Here is a tiny trained network, its code and every weight. The questions are about switching its units off for an input and a target symbol, where a switched-off unit gives its printed mean instead of its output.

import numpy as np


def w(rows, s, z=0):
    codes = np.array(rows[::2]) - 128.0
    scale = np.full(codes.shape[1], s)
    scale[-1] = z or s
    return codes * scale


def norm(h):
    return h / np.sqrt((h * h).mean(-1, keepdims=True) + 1e-5)


def f(y):
    return np.maximum(y, 0)


def softmax(a):
    e = np.exp(a - a.max(-1, keepdims=True))
    return e / e.sum(-1, keepdims=True)


def log_softmax(a):
    a = a - a.max(-1, keepdims=True)
    return a - np.log(np.exp(a).sum(-1, keepdims=True))


def net(x, mask):
    ids = ['αγδεζηθλμξπστφψω'.index(c) for c in x.split()]
    T = len(ids)
    res = E[ids] + P[:T]
    u = 0
    for l in range(2):
        q, k, v = (norm(res) @ M[l].T for M in (Q, K, V))
        z = softmax(np.where(np.tri(T) > 0, q @ k.T / 2**0.5, -1e9)) @ v
        res = res + np.where(mask[u], z, O[l][:, -1]) @ O[l][:, :-1]
        u += 1
        y = f(norm(res) @ A[l][:, :-1].T + A[l][:, -1])
        res = res + np.where(mask[u : u + 16], y, B[l][:, -1]) @ B[l][:, :-1]
        u += 16
    return log_softmax(norm(res)[-1] @ U[:, :-1].T + U[:, -1])


Q, K, V, O, A, B = {}, {}, {}, {}, {}, {}
E = w([
[165,158,69],'α',
[127,201,196],'γ',
[169,209,247],'δ',
[190,156,46],'ε',
[72,189,117],'ζ',
[80,158,169],'η',
[185,108,79],'θ',
[63,173,123],'λ',
[53,176,61],'μ',
[93,63,95],'ξ',
[191,83,129],'π',
[175,161,109],'σ',
[50,183,41],'τ',
[210,188,211],'φ',
[135,132,154],'ψ',
[117,158,115],'ω',
],0.015)
P = w([
[163,2,143],'0',
[57,239,69],'1',
[110,222,115],'2',
[152,173,87],'3',
[124,209,35],'4',
[163,146,129],'5',
],0.0061)
Q[0] = w([
[220,255,132],'L0H0',
[231,147,199],'L0H0',
],0.0069)
K[0] = w([
[104,4,100],'L0H0',
[187,49,32],'L0H0',
],0.0047)
V[0] = w([
[67,117,143],'L0H0',
[195,126,11],'L0H0',
],0.011)
O[0] = w([
[2,125,187,81],'L0H0',
[131,161,52,255],'L0H0',
],0.0091,0.0061)
A[0] = w([
[104,77,145,44],'L0N0',
[254,157,108,252],'L0N1',
[137,106,187,90],'L0N2',
[154,81,106,138],'L0N3',
[85,99,88,70],'L0N4',
[130,134,172,114],'L0N5',
[164,152,161,57],'L0N6',
[162,148,33,228],'L0N7',
[108,83,175,171],'L0N8',
[199,116,148,118],'L0N9',
[88,112,139,176],'L0N10',
[133,191,169,83],'L0N11',
[156,98,172,59],'L0N12',
[93,165,129,141],'L0N13',
[157,110,78,144],'L0N14',
[61,146,112,113],'L0N15',
],0.014,0.0023)
B[0] = w([
[158,98,126,132],'L0N0',
[49,141,99,254],'L0N1',
[185,158,69,135],'L0N2',
[92,192,160,143],'L0N3',
[101,97,222,140],'L0N4',
[156,89,70,138],'L0N5',
[87,61,99,147],'L0N6',
[124,89,205,246],'L0N7',
[115,191,151,136],'L0N8',
[90,160,37,157],'L0N9',
[172,93,119,138],'L0N10',
[79,138,95,163],'L0N11',
[174,159,91,133],'L0N12',
[224,187,82,155],'L0N13',
[96,186,254,173],'L0N14',
[151,139,113,154],'L0N15',
],0.0064,0.013)
Q[1] = w([
[147,3,162],'L1H0',
[187,68,165],'L1H0',
],0.015)
K[1] = w([
[89,249,97],'L1H0',
[59,190,141],'L1H0',
],0.014)
V[1] = w([
[243,126,187],'L1H0',
[2,139,148],'L1H0',
],0.013)
O[1] = w([
[144,77,225,3],'L1H0',
[7,114,63,198],'L1H0',
],0.019,0.0056)
A[1] = w([
[169,125,221,194],'L1N0',
[105,224,45,130],'L1N1',
[136,174,58,94],'L1N2',
[75,124,91,245],'L1N3',
[86,154,124,189],'L1N4',
[112,168,92,185],'L1N5',
[174,89,165,203],'L1N6',
[99,85,138,130],'L1N7',
[108,72,162,54],'L1N8',
[76,71,71,65],'L1N9',
[186,9,138,134],'L1N10',
[132,171,126,64],'L1N11',
[168,138,148,119],'L1N12',
[131,188,187,147],'L1N13',
[106,149,140,253],'L1N14',
[33,135,158,65],'L1N15',
],0.015,0.0033)
B[1] = w([
[92,54,74,155],'L1N0',
[106,130,183,248],'L1N1',
[90,157,190,194],'L1N2',
[144,2,155,195],'L1N3',
[165,129,138,172],'L1N4',
[101,121,175,191],'L1N5',
[63,170,93,145],'L1N6',
[130,123,136,134],'L1N7',
[147,130,149,130],'L1N8',
[184,105,86,165],'L1N9',
[77,185,155,136],'L1N10',
[138,188,147,144],'L1N11',
[139,119,33,144],'L1N12',
[193,109,48,149],'L1N13',
[119,69,156,162],'L1N14',
[132,91,92,159],'L1N15',
],0.0099,0.017)
U = w([
[152,96,192,215],'α',
[89,121,97,81],'γ',
[116,123,125,1],'δ',
[77,157,53,159],'ε',
[60,193,148,126],'ζ',
[145,90,195,139],'η',
[84,181,197,130],'θ',
[212,151,5,179],'λ',
[174,135,170,110],'μ',
[96,62,145,240],'ξ',
[160,251,159,148],'π',
[90,117,114,79],'σ',
[94,148,53,58],'τ',
[79,117,81,109],'φ',
[91,220,200,119],'ψ',
[94,139,70,58],'ω',
],0.013,0.0031)

Each question gives the input, a string of symbols that net reads in full, and the target symbol t.
The units are the heads (2 rows each of Q, K, V and O) and the neurons (one row each of A and B). Each row of codes is followed by its name. A weight is (code - 128) times the scale printed after its matrix; where a second scale follows, it is the last column's (O, A, B and U).
mask holds one flag per unit, layer by layer, with each layer's heads first. A switched-off unit (its flag False) gives its mean, the last column of its rows in O or B, instead of its output. The means were averaged over made-up inputs and are rounded, as every weight is.
A unit's drop is (log p(t) with every unit on - log p(t) with that unit switched off) / (log p(t) with every unit on - log p(t) with every unit switched off).
The circuit of an input: a set's keep is (log p(t) with only the set's units on - log p(t) with every unit switched off) / (log p(t) with every unit on - log p(t) with every unit switched off). Starting from the 12 units with the biggest drops (on a tie, the unit counted first), units are removed one at a time, each time the one whose removal leaves the highest keep (on an exact tie, the one counted first), for as long as the keep stays at least 0.8.
units of the circuit, in order: the units of the circuit, biggest drop first
top k neurons: the k neurons with the biggest drops, biggest first
k most important neurons of layer l: the k neurons of layer l with the biggest drops, biggest first
drop of u: that unit's drop, to one decimal
input φ θ θ ε σ, target λ: top 3 neurons	(L0N14, L0N9, L0N7)
input ε φ ζ δ, target π: units of the circuit, in order	(L1H0, L0N1, L1N3)
input ε φ α φ φ ω, target π: units of the circuit, in order	(L1H0, L1N3)
input ε φ λ σ δ, target π: units of the circuit, in order	(L1H0, L0N1)
input φ α σ, target λ: 2 most important neurons of layer 0	(L0N9, L0N7)
input φ φ α ω α α, target λ: top 2 neurons	(L0N9, L0N7)
input ε τ σ φ μ η, target π: top 3 neurons	(L0N1, L0N13, L0N3)
input φ ε μ σ ψ, target λ: 3 most important neurons of layer 0	(L0N9, L0N7, L0N1)
input φ δ τ γ, target λ: 3 most important neurons of layer 0	(L0N7, L0N9, L0N1)
input φ μ ω α θ, target λ: most important neuron of layer 1	(L1N0)
input α φ φ γ η, target ψ: 2 most important neurons of layer 0	(L0N1, L0N14)
input φ π ψ σ ε δ, target λ: top 3 neurons	(L0N9, L0N7, L0N1)
input α ζ θ φ φ ζ, target ψ: 2 most important neurons of layer 0	(L0N1, L0N14)
input φ α φ π λ, target λ: top 2 neurons	(L0N9, L0N7)
input α φ γ σ φ λ, target ψ: most important neuron of layer 0	(L0N1)
input φ φ π, target λ: top 2 neurons	(L0N9, L0N7)
input φ τ ψ, target λ: 2 most important neurons of layer 0	(L0N7, L0N9)
input ε ε α τ σ, target π: top 2 neurons	(L0N1, L0N11)
input α φ φ ε ζ α, target ψ: top 2 neurons	(L0N1, L0N13)
input φ θ α γ γ φ, target λ: most important neuron of layer 0	(L0N9)
input ε ε ψ, target π: 3 most important neurons of layer 0	(L0N1, L0N13, L0N3)
input ε ε φ φ ε θ, target π: 2 most important neurons of layer 0	(L0N1, L0N11)
input ε σ φ δ θ, target π: drop of L0H0	0.9
input α ε α ζ, target ψ: drop of L1H0	0.3
input η α θ φ, target ξ: drop of L1H0	0.6
